Below are the code and all the weights of a small trained network. Each question names an input and a class and asks about switching units off, where a switched-off unit gives its printed mean instead of its output.

import numpy as np


def w(rows, s, z=0):
    codes = np.array(rows[::2]) - 128.0
    scale = np.full(codes.shape[1], s)
    scale[-1] = z or s
    return codes * scale


def f(y):
    return np.maximum(y, 0)


def log_softmax(a):
    a = a - a.max(-1, keepdims=True)
    return a - np.log(np.exp(a).sum(-1, keepdims=True))


def net(x, mask):
    res = np.array(x, float).reshape(1, 6) / 4 @ E
    y = f(res @ A[0][:, :-1].T + A[0][:, -1])
    res = res + np.where(mask, y, B[0][:, -1]) @ B[0][:, :-1]
    return log_softmax(res[-1] @ U[:, :-1].T + U[:, -1])


A, B = {}, {}
E = w([
[153,2,159,64,165,97,112,116,94,164,139,173],'x0',
[168,182,126,210,96,112,159,80,192,90,116,76],'x1',
[89,77,74,144,152,81,174,147,123,104,173,121],'x2',
[185,133,96,159,117,199,85,159,51,111,121,157],'x3',
[78,133,94,47,35,183,107,128,165,148,67,147],'x4',
[77,118,61,134,123,122,53,74,181,90,213,220],'x5',
],0.0082)
A[0] = w([
[72,151,64,157,88,92,163,93,238,101,160,133,152],'n1',
[237,125,151,211,240,93,128,128,43,106,176,116,196],'n2',
[82,148,206,100,203,67,108,85,200,148,160,143,90],'n3',
[157,60,114,105,109,133,123,146,123,128,125,144,171],'n4',
[128,201,150,131,177,192,39,109,68,144,146,174,67],'n5',
[127,248,141,148,75,189,101,125,181,117,113,123,127],'n6',
[130,140,240,61,126,135,181,162,101,168,43,58,215],'n7',
[107,117,165,135,152,65,124,139,172,119,98,146,68],'n8',
[169,180,154,162,108,120,142,123,176,122,114,86,60],'n9',
[116,109,166,89,106,112,178,128,139,150,79,70,163],'n10',
[85,68,97,78,108,175,67,137,92,147,126,210,254],'n11',
],0.012,0.0024)
B[0] = w([
[62,155,101,158,144,68,128,150,177,149,116,84,235],'n1',
[147,7,176,107,139,94,180,175,133,146,73,141,249],'n2',
[132,73,144,94,116,82,132,103,135,121,196,120,198],'n3',
[151,132,169,116,110,121,81,108,115,127,142,140,177],'n4',
[157,159,111,95,70,170,158,192,118,114,131,121,186],'n5',
[110,187,98,192,151,139,32,101,100,124,93,140,227],'n6',
[162,96,121,175,83,92,154,218,126,124,113,103,253],'n7',
[168,124,108,103,103,107,132,91,140,129,172,117,159],'n8',
[109,115,125,114,125,129,91,91,96,125,119,173,194],'n9',
[162,153,129,181,131,114,146,182,123,126,137,122,197],'n10',
[93,98,127,54,120,151,104,178,89,110,166,168,243],'n11',
],0.016,0.015)
U = w([
[68,64,173,89,150,61,134,100,147,152,179,150,130],'0',
[95,211,112,181,174,176,97,1,139,146,96,126,6],'1',
[86,195,72,207,104,94,139,163,163,142,115,52,166],'2',
[133,156,144,135,134,114,212,57,194,160,214,42,20],'3',
[193,101,186,162,119,122,238,167,121,151,97,102,208],'4',
[132,160,144,101,100,212,95,137,68,116,134,183,211],'5',
[41,174,84,93,144,178,154,144,160,113,164,146,50],'6',
],0.0072,0.0024)

Each question gives the input, the list of numbers given to net, and the class t.
The units are the neurons (one row each of A and B). Each row of codes is followed by its name. A weight is (code - 128) times the scale printed after its matrix; where a second scale follows, it is the last column's (A, B and U).
mask holds one flag per neuron, in row order. A switched-off neuron (its flag False) gives its mean, the last column of its row in B, instead of its output. The means were averaged over made-up inputs and are rounded, as every weight is.
A unit's drop is (log p(t) with every unit on - log p(t) with that unit switched off) / (log p(t) with every unit on - log p(t) with every unit switched off).
The circuit of an input: a set's keep is (log p(t) with only the set's units on - log p(t) with every unit switched off) / (log p(t) with every unit on - log p(t) with every unit switched off). Starting from all 11 units, units are removed one at a time, each time the one whose removal leaves the highest keep (on an exact tie, the one counted first), for as long as the keep stays at least 0.8.
circuit, biggest first: the units of the circuit, biggest drop first
unit that matters most: the unit with the biggest drop
k most important neurons: the k neurons with the biggest drops, biggest first
drop of u: that unit's drop, to one decimal
input [6,-3,-7,-2,7,-1], class 5: circuit, biggest first	(n2)
input [0,-6,8,1,1,4], class 5: 4 most important neurons	(n2 n3 n11 n1)
input [1,-1,0,2,-7,6], class 4: 3 most important neurons	(n2 n5 n9)
input [-1,1,0,-1,8,8], class 6: 2 most important neurons	(n11 n7)
input [-1,6,-2,5,-1,2], class 1: 3 most important neurons	(n7 n11 n6)
input [-7,3,-5,4,-1,-2], class 1: 2 most important neurons	(n6 n11)
input [7,7,-1,8,4,-2], class 5: circuit, biggest first	(n2 n1)
input [-5,-2,0,4,3,7], class 6: circuit, biggest first	(n11 n1 n2)
input [-1,1,-8,-5,2,-4], class 2: 2 most important neurons	(n2 n6)
input [-1,-5,8,4,6,-5], class 5: circuit, biggest first	(n2 n1)
input [-7,3,-2,-2,8,2], class 1: circuit, biggest first	(n6 n7)
input [-8,7,-1,-3,5,4], class 1: 3 most important neurons	(n6 n7 n9)
input [-5,3,8,-7,1,-8], class 2: 2 most important neurons	(n2 n1)
input [-5,-6,4,-7,-1,-1], class 3: unit that matters most	n6
input [-4,5,-8,-7,-8,7], class 0: 3 most important neurons	(n3 n9 n7)
input [-6,4,4,4,-7,1], class 4: 3 most important neurons	(n2 n11 n3)
input [-6,-3,-6,-6,8,8], class 2: 2 most important neurons	(n1 n6)
input [-1,-4,0,2,-1,8], class 5: drop of n2	0.1
input [-3,6,-8,-5,7,2], class 1: drop of n7	0.1
input [2,7,-6,7,7,-6], class 2: drop of n5	0.0
input [4,4,8,-6,4,2], class 3: unit that matters most	n2
